Here is a tiny trained network, its code and every weight. The questions are about switching its units off for an input and a class, where a switched-off unit gives its printed mean instead of its output.

import numpy as np


def w(rows, s, z=0):
    codes = np.array(rows[::2]) - 128.0
    scale = np.full(codes.shape[1], s)
    scale[-1] = z or s
    return codes * scale


def norm(h):
    return h / np.sqrt((h * h).mean(-1, keepdims=True) + 1e-5)


def f(y):
    return np.maximum(y, 0)


def log_softmax(a):
    a = a - a.max(-1, keepdims=True)
    return a - np.log(np.exp(a).sum(-1, keepdims=True))


def net(x, mask):
    res = np.array(x, float).reshape(1, 5) / 4 @ E
    u = 0
    for l in range(2):
        y = f(norm(res) @ A[l][:, :-1].T + A[l][:, -1])
        res = res + np.where(mask[u : u + 3], y, B[l][:, -1]) @ B[l][:, :-1]
        u += 3
    return log_softmax(norm(res)[-1] @ U[:, :-1].T + U[:, -1])


A, B = {}, {}
E = w([
[137,139,118,168,95,117,135,130,141,125,151,120],'x0',
[94,87,224,177,149,175,181,121,173,185,175,203],'x1',
[64,93,47,36,148,126,183,206,122,62,255,4],'x2',
[144,93,117,108,122,143,140,121,131,130,119,131],'x3',
[170,117,159,125,119,123,115,204,142,127,122,118],'x4',
],0.0098)
A[0] = w([
[167,150,107,141,125,126,102,124,122,131,79,133,123],'L0N1',
[203,129,189,127,99,129,104,237,141,119,90,124,18],'L0N2',
[78,152,82,138,119,140,137,3,112,123,120,140,3],'L0N3',
],0.022,0.0068)
B[0] = w([
[153,125,150,92,83,111,124,107,148,78,119,90,238],'L0N1',
[118,117,72,164,249,106,90,145,89,212,110,189,251],'L0N2',
[137,113,77,174,248,83,79,171,102,215,113,181,224],'L0N3',
],0.011,0.012)
A[1] = w([
[183,201,73,125,80,119,62,94,83,97,6,113,3],'L1N1',
[207,165,180,167,84,111,80,40,128,143,8,194,95],'L1N2',
[111,105,249,179,119,181,164,95,156,172,125,216,38],'L1N3',
],0.023,0.0035)
B[1] = w([
[229,126,211,117,75,90,138,63,157,137,122,170,219],'L1N1',
[8,127,61,121,151,192,156,190,109,97,165,68,254],'L1N2',
[238,148,188,112,65,73,102,81,147,108,108,138,201],'L1N3',
],0.014,0.024)
U = w([
[12,130,75,109,60,201,179,180,113,82,171,27,252],'0',
[129,96,79,176,184,100,113,151,95,254,107,178,22],'1',
[209,122,173,101,15,89,150,85,149,121,126,109,111],'2',
],0.0086,0.0018)

Each question gives the input, the list of numbers given to net, and the class t.
The units are the neurons (one row each of A and B). Each row of codes is followed by its name. A weight is (code - 128) times the scale printed after its matrix; where a second scale follows, it is the last column's (A, B and U).
mask holds one flag per neuron, layer by layer. A switched-off neuron (its flag False) gives its mean, the last column of its row in B, instead of its output. The means were averaged over made-up inputs and are rounded, as every weight is.
A unit's drop is (log p(t) with every unit on - log p(t) with that unit switched off) / (log p(t) with every unit on - log p(t) with every unit switched off).
The circuit of an input: a set's keep is (log p(t) with only the set's units on - log p(t) with every unit switched off) / (log p(t) with every unit on - log p(t) with every unit switched off). Starting from all 6 units, units are removed one at a time, each time the one whose removal leaves the highest keep (on an exact tie, the one counted first), for as long as the keep stays at least 0.8.
units of the circuit, in order: the units of the circuit, biggest drop first
unit that matters most: the unit with the biggest drop
top k neurons: the k neurons with the biggest drops, biggest first
top k neurons in layer l: the k neurons of layer l with the biggest drops, biggest first
drop when u is switched off: that unit's drop, to one decimal
input [-6,7,-1,8,-2], class 2: units of the circuit, in order : L1N3
input [0,-8,4,-1,-5], class 2: top 2 neurons : L1N2, L0N2
input [2,-7,4,-7,7], class 1: units of the circuit, in order : L1N2, L1N3
input [-4,8,-3,-7,-7], class 2: top 2 neurons : L1N3, L0N2
input [-1,-1,-6,-2,-5], class 0: top 2 neurons : L1N2, L0N2
input [-3,2,-6,-7,-6], class 0: top 2 neurons in layer 0 : L0N2, L0N1
input [3,-7,-5,3,8], class 1: top 4 neurons : L0N2, L1N3, L1N1, L1N2
input [-2,-1,-6,-4,-6], class 0: top 4 neurons : L1N2, L0N2, L0N1, L1N3
input [3,-3,3,0,-7], class 1: top 2 neurons : L1N2, L0N3
input [4,-5,6,-2,-8], class 1: top 3 neurons : L1N2, L0N3, L0N1
input [-6,6,-3,1,5], class 2: top 2 neurons : L1N3, L0N3
input [6,2,1,6,5], class 1: top 2 neurons : L0N2, L1N2
input [-1,0,0,6,0], class 0: top 2 neurons in layer 1 : L1N1, L1N3
input [8,-2,0,4,-5], class 1: unit that matters most : L0N3
input [-2,8,-8,7,4], class 0: top 3 neurons : L1N2, L1N1, L0N3
input [-3,7,-8,-8,-6], class 0: top 3 neurons : L1N2, L1N1, L0N2
input [6,-1,5,-8,-6], class 1: top 3 neurons : L1N2, L0N3, L0N1
input [6,-6,3,-2,4], class 2: top 2 neurons : L1N2, L0N3
input [4,2,-7,8,-1], class 0: drop when L1N2 is switched off : 1.0
input [8,6,-7,-6,-2], class 0: unit that matters most : L1N2
input [-5,-4,2,7,8], class 1: drop when L1N2 is switched off : 0.2
input [3,2,-7,-5,-3], class 0: drop when L1N2 is switched off : 1.1
